Below is a small trained network, with its code and all its weights. Each question gives an input and a class and asks what happens when units are switched off, that is, made to give their printed mean instead of their output.

import numpy as np


def w(rows, s, z=0):
    codes = np.array(rows[::2]) - 128.0
    scale = np.full(codes.shape[1], s)
    scale[-1] = z or s
    return codes * scale


def f(y):
    return np.maximum(y, 0)


def log_softmax(a):
    a = a - a.max(-1, keepdims=True)
    return a - np.log(np.exp(a).sum(-1, keepdims=True))


def net(x, mask):
    res = np.array(x, float).reshape(1, 4) / 4 @ E
    y = f(res @ A[0][:, :-1].T + A[0][:, -1])
    res = res + np.where(mask, y, B[0][:, -1]) @ B[0][:, :-1]
    return log_softmax(res[-1] @ U[:, :-1].T + U[:, -1])


A, B = {}, {}
E = w([
[113,116,190,139,7],'x0',
[34,111,173,56,158],'x1',
[177,101,61,30,74],'x2',
[56,54,53,172,94],'x3',
],0.011)
A[0] = w([
[117,169,87,112,170,84],'n1',
[122,98,169,141,50,70],'n2',
[68,98,91,175,108,60],'n3',
[143,139,64,190,98,78],'n4',
[106,158,162,212,140,83],'n5',
[189,125,65,69,84,83],'n6',
[182,174,101,179,113,19],'n7',
[171,185,138,84,172,51],'n8',
[217,188,237,99,122,84],'n9',
[136,143,168,111,33,89],'n10',
[81,81,94,189,92,137],'n11',
[97,150,169,182,156,49],'n12',
[218,128,116,205,123,15],'n13',
[103,106,63,144,164,137],'n14',
[119,136,203,146,36,58],'n15',
[64,55,161,60,149,135],'n16',
[147,133,92,84,110,28],'n17',
[90,62,94,163,111,28],'n18',
[82,107,171,94,154,10],'n19',
[202,65,70,36,93,93],'n20',
[164,90,101,183,121,201],'n21',
[152,112,167,221,149,96],'n22',
[88,59,83,161,125,80],'n23',
[119,146,163,252,163,96],'n24',
[247,136,96,177,90,109],'n25',
[148,144,88,79,100,26],'n26',
[181,177,215,104,124,2],'n27',
[155,128,61,109,240,32],'n28',
[122,129,124,138,98,86],'n29',
[110,151,152,172,173,66],'n30',
[95,25,79,163,86,78],'n31',
[67,164,167,55,152,15],'n32',
],0.014,0.0083)
B[0] = w([
[148,106,118,187,132,169],'n1',
[149,78,87,219,146,196],'n2',
[155,172,85,93,152,182],'n3',
[101,158,142,137,106,181],'n4',
[85,58,132,45,152,201],'n5',
[58,96,138,54,170,210],'n6',
[73,172,87,155,53,171],'n7',
[176,155,67,123,141,192],'n8',
[183,190,115,96,156,249],'n9',
[128,81,101,196,175,205],'n10',
[177,160,126,108,157,217],'n11',
[105,102,113,72,141,182],'n12',
[80,159,111,151,54,191],'n13',
[173,146,110,178,147,190],'n14',
[142,62,65,211,161,211],'n15',
[65,192,231,172,41,212],'n16',
[114,93,89,77,124,151],'n17',
[155,162,82,104,133,175],'n18',
[94,147,102,128,85,154],'n19',
[94,58,169,59,156,236],'n20',
[110,175,219,160,95,210],'n21',
[92,96,145,74,138,201],'n22',
[191,168,92,85,112,191],'n23',
[94,96,146,64,149,237],'n24',
[85,170,177,153,78,236],'n25',
[95,126,103,85,160,157],'n26',
[185,181,49,97,160,191],'n27',
[142,64,73,255,151,219],'n28',
[119,139,127,152,146,145],'n29',
[93,73,116,93,164,180],'n30',
[152,184,94,103,170,220],'n31',
[67,189,110,145,44,176],'n32',
],0.012,0.013)
U = w([
[67,75,145,58,156,114],'0',
[191,207,106,105,157,109],'1',
[54,183,153,165,50,101],'2',
[137,65,105,231,163,120],'3',
[151,145,252,153,174,251],'4',
[191,86,177,141,90,107],'5',
],0.014,0.025)

Each question gives the input, the list of numbers given to net, and the class t.
The units are the neurons (one row each of A and B). Each row of codes is followed by its name. A weight is (code - 128) times the scale printed after its matrix; where a second scale follows, it is the last column's (A, B and U).
mask holds one flag per neuron, in row order. A switched-off neuron (its flag False) gives its mean, the last column of its row in B, instead of its output. The means were averaged over made-up inputs and are rounded, as every weight is.
A unit's drop is (log p(t) with every unit on - log p(t) with that unit switched off) / (log p(t) with every unit on - log p(t) with every unit switched off).
The circuit of an input: a set's keep is (log p(t) with only the set's units on - log p(t) with every unit switched off) / (log p(t) with every unit on - log p(t) with every unit switched off). Starting from the 12 units with the biggest drops (on a tie, the unit counted first), units are removed one at a time, each time the one whose removal leaves the highest keep (on an exact tie, the one counted first), for as long as the keep stays at least 0.8.
circuit, biggest first: the units of the circuit, biggest drop first
most important unit: the unit with the biggest drop
top k neurons: the k neurons with the biggest drops, biggest first
drop of u: that unit's drop, to one decimal
input [3,0,-4,-5], class 1: top 3 neurons : [n9 n27 n20]
input [7,6,2,0], class 3: most important unit : n15
input [-2,2,7,-7], class 0: top 2 neurons : [n20 n6]
input [4,0,-4,-2], class 0: top 2 neurons : [n28 n5]
input [-1,-3,-2,1], class 4: top 2 neurons : [n32 n16]
input [7,-6,4,1], class 3: top 3 neurons : [n10 n15 n2]
input [-8,7,7,3], class 3: top 3 neurons : [n28 n14 n1]
input [2,-4,-6,-7], class 1: top 2 neurons : [n9 n27]
input [3,-7,6,-4], class 2: top 3 neurons : [n25 n13 n7]
input [-7,8,7,0], class 2: top 2 neurons : [n16 n32]
input [6,6,0,3], class 2: top 4 neurons : [n16 n28 n32 n19]
input [-6,-6,-4,2], class 2: top 3 neurons : [n13 n21 n15]
input [-8,5,7,3], class 3: top 4 neurons : [n28 n14 n1 n24]
input [-7,7,2,0], class 2: top 3 neurons : [n16 n32 n15]
input [-6,-3,8,3], class 0: circuit, biggest first : [n20]
input [8,-6,8,-2], class 0: drop of n20 : 2.5
input [2,-2,2,-1], class 4: drop of n28 : 0.1
input [2,-2,-7,6], class 0: drop of n21 : 0.0
